Each row is followed by its class.
[ 257   90   10  -92   29 -279  406   41   12  -89  120 -536 -248  -64
  223   42 -556 -147 -190  222 -289   64  173   45  145   25 -135 -396
    8  231 -427 -621  245 -135   86  310   29 -203] | j425
[-157 -100  148    6  -12   25 -459  154  -46 -159  176 -505   55  -35
   89  438 -355 -206 -352  136  355  224 -430   29 -197 -162 -169 -150
  -18   -8  112   90  376 -433  129   87 -116  554] | j910
[  -2   56 -140   -3  112   50  378 -207   61   35 -329  186   40  325
   62  335  -50  -90  -47 -202  -78 -255  288 -123  212  127  295   14
  127   73 -228   67  208 -131  -77  362  127 -496] | j258
[  53  126 -178 -120  -20 -199  421 -440  136  -57 -267  195  261  268
  140  348 -148   78   45 -113   63 -277   -8 -179 -149  130  639 -116
 -102 -128 -188  211  -62 -156  101  526  -65 -534] | j425
[ 280  185  -21 -206 -259 -427 -141   40  191 -214 -372   38  143  -70
  499  311  399  -49  295   40   -6 -288  -54  217 -406   60  519  250
 -142 -123   49  280  -41  257  212 -297   72 -344] | j699
[-570 -238  182  209 -206 -412 -624 -167 -357   90 -109  305 -103   20
 -215 -409 -264  -15  251 -100  113  248  -47  101 -304  -46 -245 -238
 -130  -94  218  -58 -843  225  -38 -196  357  182] | j258
[-150 -169   18  193   15 -346 -390  254 -248  260 -122  -16 -117   60
 -215 -403 -267 -127  355   26 -142  308 -173  328 -157 -175 -259 -297
 -307  104  -26 -307 -555  328  -45 -132  298  209] | j327
[-236 -238  -40  -95   72  246 -356  298 -225 -267   75 -379 -168 -369
 -231  -24  -92  -76  -31   98  -24   89 -373  -16  -25  -89 -235 -465
  -29  167  124  287  131 -368  -33  321  -49  641] | j788
[-274 -241  -50  -72  275  412  -99  146   12 -256  105 -309  -18   44
  -13   35 -103  -85  -61  324  347  228 -436 -206 -293   31 -379 -396
   26   45  -66  194  378 -496   54  395   30  504] | j788
[-303 -292 -310  316  -32  190   87 -141 -152  158   35  -80 -100  430
 -701  174 -200  -49 -418  176   33  244  -74  -20 -143  282  -89  635
  491  227 -528   85 -272  288 -186  252   32 -302] | j724
[ -77  274 -201  -25  189   35  450 -288   67 -112 -459  239  188  159
   86  231   82  -68 -148 -149   90 -335  212 -111  226   51  488  147
   69  198 -209  -91  120 -258  163  299   55 -706] | j258
[ 641   16  210  -71 -120 -420  561 -220 -187  107  261 -335   16  -49
  624  -32 -675 -300  138 -123 -240  254  158   85   17  -36  -82 -198
  113   59 -155 -329  179   16  237  140   -6  162] | j258
[ 103  -79  192   68   27 -396  203  -43 -266   91  361  -19 -147  -72
  190 -180 -450 -286  -97  -17 -276  412  117  247  -46   57 -306 -104
  -78   12   -7 -432 -117   48  252    6  158  145] | j629
[-391 -166  149  266    7 -337 -375   26 -301  196   63  248 -154 -179
 -279 -415  -63 -105  284 -226  169  199 -127   91 -548  -84 -249 -154
 -272 -103  413   24 -770  187    2 -219  336  237] | j699
[-261 -417 -381  332 -122  -16 -132 -195 -209  394   -9  -21   23  321
 -602   43 -253 -149 -338  -27   70  450   50   66 -102  222 -162  899
  746  335 -453  167 -371  493 -174   91 -137 -204] | j910
[ 281  -56 -171 -172   52 -134  787 -176  139  160 -151  313  227   18
 -218  175 -105    1   39 -353  -32 -563  119 -110  277  -47  330   91
 -198   54  -90  240  190 -172   80  491 -123 -375] | j699
[-128 -248  276  -24 -171  201 -262   57 -243 -128   84 -442  -50 -201
  -88  323 -367   91 -248  138  -11  298 -351 -182 -248  156 -333 -215
  166 -113   52  340   37  -98 -246  213 -116  777] | j425
[  14   23 -142 -158  308  -46  472 -131  119  -58  -54  267   -6  202
    3  -30  -78   32   54  -29   43 -323   84 -147   81 -141  337  -98
 -505    4 -141   47  251 -305  155  701  106 -547] | j629
[ 201 -209  -14   71  -46  251 -192    2 -123   86  254 -183  186   38
  -26  118 -498  -53   -8  -25  171  136 -415  -85 -266 -127 -233 -323
  349  -75 -121  393  420 -188 -126  480  -70  613] | j327
[-196 -249 -137   47   49  422 -423  230 -154 -210  512 -573   -1  -49
 -203  162 -379  -60  -33  292  256  268 -493 -243 -144 -147 -344 -461
   65  -49  -36  352  532 -380   83  381 -276  855] | j724
[-120 -351 -272  379  -76 -103  173  -81 -236  390  -40  -13  -76  317
 -612  -44 -214 -103  -27  114  -97  391 -119 -133 -304  353 -146  581
  663  186 -275   87  -15  489 -254  -61 -220  -82] | j699
[ 308   59  235 -120 -130 -438  287 -231  -49 -137  185 -300 -116  103
  542    9 -339 -280  -92   71 -209  374    0  225  -34  149 -105 -182
   52   26 -179 -337  -95  -52  306   34  176 -100] | j327
[ -62 -253 -156 -397   44 -102  155 -181  114  -40 -528  -44  105  -68
   -5  -76 -309   72  455  -40  220  321  198  -49 -277  153    8 -162
 -520  -16    1  138 -380  219 -374  330  318   83] | j724
[ 196  -55 -167 -222 -123 -314 -164  -27  117  -29 -311 -141  232   28
  339  256  348  -39   11   65   49  -34  114  195 -253   55  115   86
  131  -64 -142  172   13  263    3 -270   86 -509] | j258
[-484 -384 -272  340   80   58 -220  -67 -212  309   -3   12 -155  256
 -723 -273  107   65 -404  236  -78  239   28  130    3  342 -276  692
  745  330 -305   28 -554  521 -100 -246 -142 -213] | j788
[  43   70  -69 -126   35   61  379 -346  126 -102 -132  336   93  314
   93  317 -308   18  -21  -82   86 -456   33 -203  -53 -152  556   74
 -151  -25 -251  209  222 -290   87  674   59 -484] | j699
[ 129  -22   -7 -203  -83 -276 -203  -42  -82  -92 -264   57   52  -18
  582   94  340 -156  305 -102  110  -85  206  150 -287  -84  148   62
   77   19  129  198  -23   81   99 -264  140 -247] | j258
[ -47 -137   11   89  -40  529 -121  125 -291 -206  498  -95 -111  -71
 -184  -38  -53  -52 -192  287   65  245 -431 -177  -53  -21 -265  -18
  218  -32   31  226  551 -394  -43  414 -181  782] | j538
[-501 -333 -124  340  -25   28  -87 -140 -349  272 -112  106  -51  274
 -779 -162 -180  -41 -340  238 -133  396  -76   82  -72  432 -234  633
  844  295 -343  103 -568  559 -229 -160  -61 -120] | j327
[-432 -389 -291  439  170   81  -33  -47 -251  286  159 -214 -187  434
 -781 -153  -14   13 -310  279  -24  483  -95  -81 -187  157 -188  512
  580  292 -393 -147 -295  414 -107  -71  -93 -104] | j425
[-398 -148  126  222   20 -403 -447  132 -182  122 -217  148 -202   50
 -338 -378 -100 -289  110  -48  164  385 -203  146 -257  -16 -429 -211
 -178   26  223 -381 -284  299   60 -350  323  239] | j788
[-533  -17  111  259   24 -207 -558  126 -312   68 -118  275 -149   60
 -377 -306  -13  -72  -36   42   70  218 -198  185 -142  -14 -420 -144
 -235  -84  167 -255 -546  223    4 -262  284  206] | j629
[ 104  211 -153   42   89  -64  666 -326  117   10 -287  443   63  121
  149  208   51  -42 -101 -243   56 -717  164 -117  150   73  658  144
 -114  -94 -265   31  197 -246  243  711   73 -274] | j910
[-227  -81   58  -90  125  310 -412  110 -241 -120  237 -391  -31 -195
   17  238 -253  150 -340   96  133  290 -159  -82  -23 -216 -223 -283
   25    2  -49   84  106 -495   21  367 -216  540] | j910
[   0  -39  -60  -97  -37  -90  493 -320   26  -71 -150  295  249  286
   14  263 -233    4 -167 -194   92 -462  153 -138  323  116  193  195
  -95   48 -147  231  230 -324  147  465 -101 -616] | j629
[ 211   65  101 -196 -334 -587 -355 -132   53   31 -318 -279  365   10
  419  260    4   49  253  109  -46 -327   -4  161 -304  -40  478   72
  -22  -36  -36  395 -109  308   10 -192   15 -432] | j425
[-386 -324 -324  320  -48  -37 -193  -76 -290  281   95    7   64  382
 -742  -21  146  -32 -293  176 -187  276  -42  127   58  343 -264  542
  610  244 -361  132 -251  305  -68 -104  -90 -219] | j538
[ 331   36  213   -2 -174 -131  397  -99 -290 -191  124 -347 -317 -224
  417  -88 -290 -169   69   43 -369  242  126   86   88  135 -280 -155
   20  193 -163 -316  -18  -32   75   59  219   69] | j327
[ 350   42 -105 -170 -228 -416 -144    7  148 -184 -376 -388  166   50
  466  223  188  -74  269   50  -21 -259 -128  216 -195   30  265  -91
 -204   25  -83  176   83  210   70 -229  120 -374] | j327
[  46 -214 -139 -507  158 -156  380  -47  142  -81 -524  215   45    2
 -119   74 -251   80  557 -293  171  149  408 -139  -97   71   -1 -286
 -372  -67  -51  227 -205  -23 -265  407  252 -341] | j258
[ -54 -137   91   30   78  278  -56   40 -109  -95  116 -166 -165  -14
 -252  207  -92   -2  -27  181  220   -8 -377 -155 -163 -110  -57  -46
   33 -159  -11  273  414 -434   61  464   -7  583] | j788
[ 442   49  337  -83 -176 -329  281 -135 -131   62  221 -259 -212   -4
  278   16 -576 -208   63   73 -583  226  142  110  103   64 -228 -139
   25   42 -341 -355  119  128    8  175  310  117] | j425
[-533 -214 -401  414   95   -4   43 -192 -235  411 -273  167  -22  432
 -827  -45  136   46 -300  142    2   34   76 -100  -34  312  -90  484
  776  156 -461  -63 -211  356 -168   12 -133 -257] | j699
[  19 -145   39 -112  -77  222 -197   71 -201 -134  118 -281   -4  -55
 -273  187 -200   -1 -110  180   22   42 -291  -93   99   10 -273 -240
  309   -1 -108  409  567 -324 -101  456 -117  573] | j788
[  66 -272  -10   94    2  249  -71  294 -234    9  228 -180   29  -74
 -117  196 -242 -143 -126   27  155  134 -283  -58 -251   58 -153  -89
  460 -148  -33  376  401 -186 -102  321 -234  786] | j910
[ -22   56   43   96   70  411 -337  209 -252 -187  503 -401 -104 -249
   -8  265 -230   91 -227  339  154  205 -439  -26 -327 -157   -2 -122
   40   12   81  347  265 -484   58  519 -205  588] | j538
[-170 -340 -283  284    5   78 -109 -167 -196  317  -21   25  100  540
 -619   -5 -273  -29 -474  135  -59  360   22   70    7  339 -221  688
  809  161 -491  -86  -11  482 -175  -29 -187  -45] | j538
[ -21   94 -187   31  146   32  627 -321   80   10 -164  217  176  283
  161   99 -169  -33  -78   51  -52 -271  160 -140   40  119  549   53
 -107  -39 -356  -54  177 -181   54  725  112 -448] | j629
[ 138 -205   92 -167 -353 -454  -76 -235   17 -216 -373   31   22  142
  445  123  259   15  277  -68  -42  -99   42   28 -408  136  218   84
  -84 -119   18  209  118  342  -51 -163  293  -50] | j629
[ 122 -192 -221    9   -4 -193  408 -345 -146  238 -232  166  263  371
  118  349 -235  -42  -30 -332  153 -424  340   -1  119  -26  471  211
  -51  -33 -144  232    3 -118   86  547 -158 -344] | j425
[-477 -357 -313  275   -9  219   -5 -287 -135  229   73  -56  -54  313
 -557 -125   36    8 -315  283 -227  304  111   60  200  443 -191  543
  678  161 -452   69 -589  449  -99  -50  -23  -23] | j788
[ 162    4 -100   -1 -304 -261 -184 -264    9  -84 -329  -38   83   82
  568  208  302  -83  232  101  -88 -128   28  332 -306  277  422  408
  195  -72  -46  306 -384  312   64 -284  171 -235] | j327
[ 371  -51  139  -20 -129 -294  520  -37 -155   31  256 -240 -190   -2
  459  -84 -495 -188 -121   30 -324   79   82   41   -5  149 -241 -270
   42  -29 -245 -423  117  -91   47  268  -48  -16] | j629
[-157 -173 -190 -457  114 -220   77 -154  232 -117 -663  103   -9  -67
 -306   58 -398   63  580  -46   80  230  279  119 -111  225   37 -200
 -458    1 -106  199 -583  238 -232  334  468  -66] | j788
[ 378  -91  287  -67  -58 -321  344 -246 -129   51  126 -428 -274  177
  526  176 -524 -161 -144    5 -317  368  317  152   74  191 -213  -53
  151  -93 -214 -271   -9    9   59  145  178  -56] | j629
[ -74 -262   37  194  -10  119 -228  309 -121 -132  113 -452  -58 -110
  -90   20 -123  -47 -250  271   56 -109 -586   18 -276  159  -98 -327
  273  -22   16  278  282 -298    0  314 -118  699] | j538
[  15 -194  -60 -128   49   99  569 -351  -24  -34 -191  247   54  211
 -196  319 -212   64 -117 -243  111 -281  172 -223  196  -17  272   82
  115  -94 -191  473  -51 -303   94  626  -17 -539] | j699
[ 190 -108 -216 -425   37 -179   -2 -166   34   30 -151  422    0   17
   21 -136 -315   -6  667 -118   59  251  161  167 -255  -28   69  -58
 -241   13  -22  373 -385  157  -86  496  226   35] | j538
[-192 -226  -71 -471  227 -136  261   79  -14  -86 -512  237 -187   78
 -296 -199  -30   26  540  -98   74  165  303  -36  -35   77  -84 -402
 -298   33   12   34 -295   54 -283  275  251   26] | j788
[-336 -176 -219  440  -82  -66 -190  -32 -248  106   82  -36 -133  315
 -629  -36  -61   54 -446  306   -1  150 -279  169 -216  246  105  655
  509  249 -391   16 -337  367   48  119 -133  -74] | j327
[ 361  116  114 -130  -14 -184  395  -47  -75   93  178 -310  -22   36
  397   59 -231 -353   36 -182 -237  377  246   70   31  -15 -121 -186
   25  183 -100 -467  264  -50  -43   34  117   25] | j788
[-108 -221 -299 -421  235 -176  -15 -152  200  -16 -657  100   27   88
 -110 -150 -387   32  576 -116  270  218  331   35 -138  -22   58 -211
 -352   94 -162  122 -391  208 -257  494  420  -41] | j258
[-230  -85 -123  -25  102 -124  358 -385  231  114 -373   96  271  227
  125  234 -143   -6 -111 -138  190 -363  210 -162   17  196  378   95
  -61  -64 -121  198  -79  -81   26  404   51 -456] | j629
[-384 -393 -116  334   74   -3 -179  -60 -255  180   -7 -289 -114  508
 -690    1 -124   73 -489  118   27  462   24  -63 -157  276 -190  529
  700  134 -356   25 -128  445 -224  -25  -69  -97] | j629
[ -81  -10    3  -27  104   20  423 -407  -87  -45 -167  471   49  314
  -61  312  -54   53  -33 -217  121 -305  106 -216  -88  111  428  301
 -120 -172  -32  409   15 -305  137  555   42 -456] | j699
[-133 -112  -17 -344  184 -332   98   33   65 -132 -616  191  -97  -53
 -214  -46 -253  155  503    7   51  242  127   -1 -501  291  214 -239
 -328    3   14  209 -311  121 -258  432  338 -112] | j538
[-186 -309   17 -410   14 -184   57 -282    7  -95 -442  269  -50  157
 -449  -92 -179   99  389 -188  307  431  309  -92 -163  108   25   23
 -298 -230   90  178 -266  180 -301  302  336  120] | j788
[-155 -191 -227 -346   69 -176   -8  -17  141  -49 -556  124  131 -194
 -236 -145 -296  242  600 -110  212  -15  299  -24  -74  120   22 -325
 -333    4    0  269 -399   82 -202  355  167  -20] | j538
[ -51 -121  -55 -362   45 -255  125 -102  -48 -102 -260  245    3 -169
 -160 -240 -291   43  574  -37  -44  295  179   70 -229  176   35 -187
 -482  -36    1  159 -420  220 -120  360  370  186] | j724
[-480 -250   80  191  -44 -453 -429   74 -118  190 -247  243 -112 -157
 -109 -585  -48 -142  376 -162   94  264 -166   81 -356   19 -253 -490
 -344 -159  350 -228 -761  183   52 -275  266  100] | j788
[-569  105   -3  187  122 -347 -589  183 -102  126  -36  124  -68 -106
 -418 -319  117  -54  176   14  148   92 -187  104 -221  -75 -279 -221
 -364   95  225 -231 -541  177  134 -280  182  207] | j425
[-114 -139  -31 -528  108 -175  -12 -223   16 -221 -439  291 -140   84
 -365 -103 -256  247  457 -100  155  409  200 -175 -189    7  -35 -163
 -411  -50   67  170  -87    3 -323  381  271  -93] | j699
[ -16  -14 -126 -135  158    6  454 -452  204  -29 -211  183  243  224
  271  168 -113  140  -69 -102    5 -351   76 -172  -86  127  554 -182
  -57  -23 -204  211  -23 -302   90  637   74 -476] | j538
[ 313  -59   29 -149 -193 -477 -170   48    5  -62 -243 -300   44  -67
  438  183  128 -114  203  136  -55 -185  -19  201 -397   46  342   36
 -127 -140   68  274    2  213  -11 -147   97 -377] | j425
[ 310   49   93   -1  -38  -75  219  -34  -81 -169  164 -400 -198    2
  441  107 -212 -277 -200   29 -463  248  199  311  289  246 -252    0
  199  154 -224 -421  -72  -47  141 -188  239   35] | j258
[-316 -382 -180  202  167  -43   72  -23 -135  390  -22   -2   38  419
 -609  -89  -97  -62 -392  112   63  291   -5  -69 -127  187 -261  620
  406  253 -281  -32  -58  346 -158  -22 -170 -257] | j699
[-418  -54   -4  261  130 -267 -311    6 -212  104  -52  259 -229  -23
 -398 -491  126 -140  191 -174  184  187  -93   42 -315   18 -256 -193
 -240  -20  283 -205 -444  160   43 -160  339   90] | j788
[-444  -90  214   80  -79 -299 -703  -27 -310   42  -83  367 -302 -105
 -282 -303   19   16  121  -53  -13  348  -98  207 -330  -33 -389 -279
 -237 -161  324 -199 -614  157  -92 -322  381  186] | j788
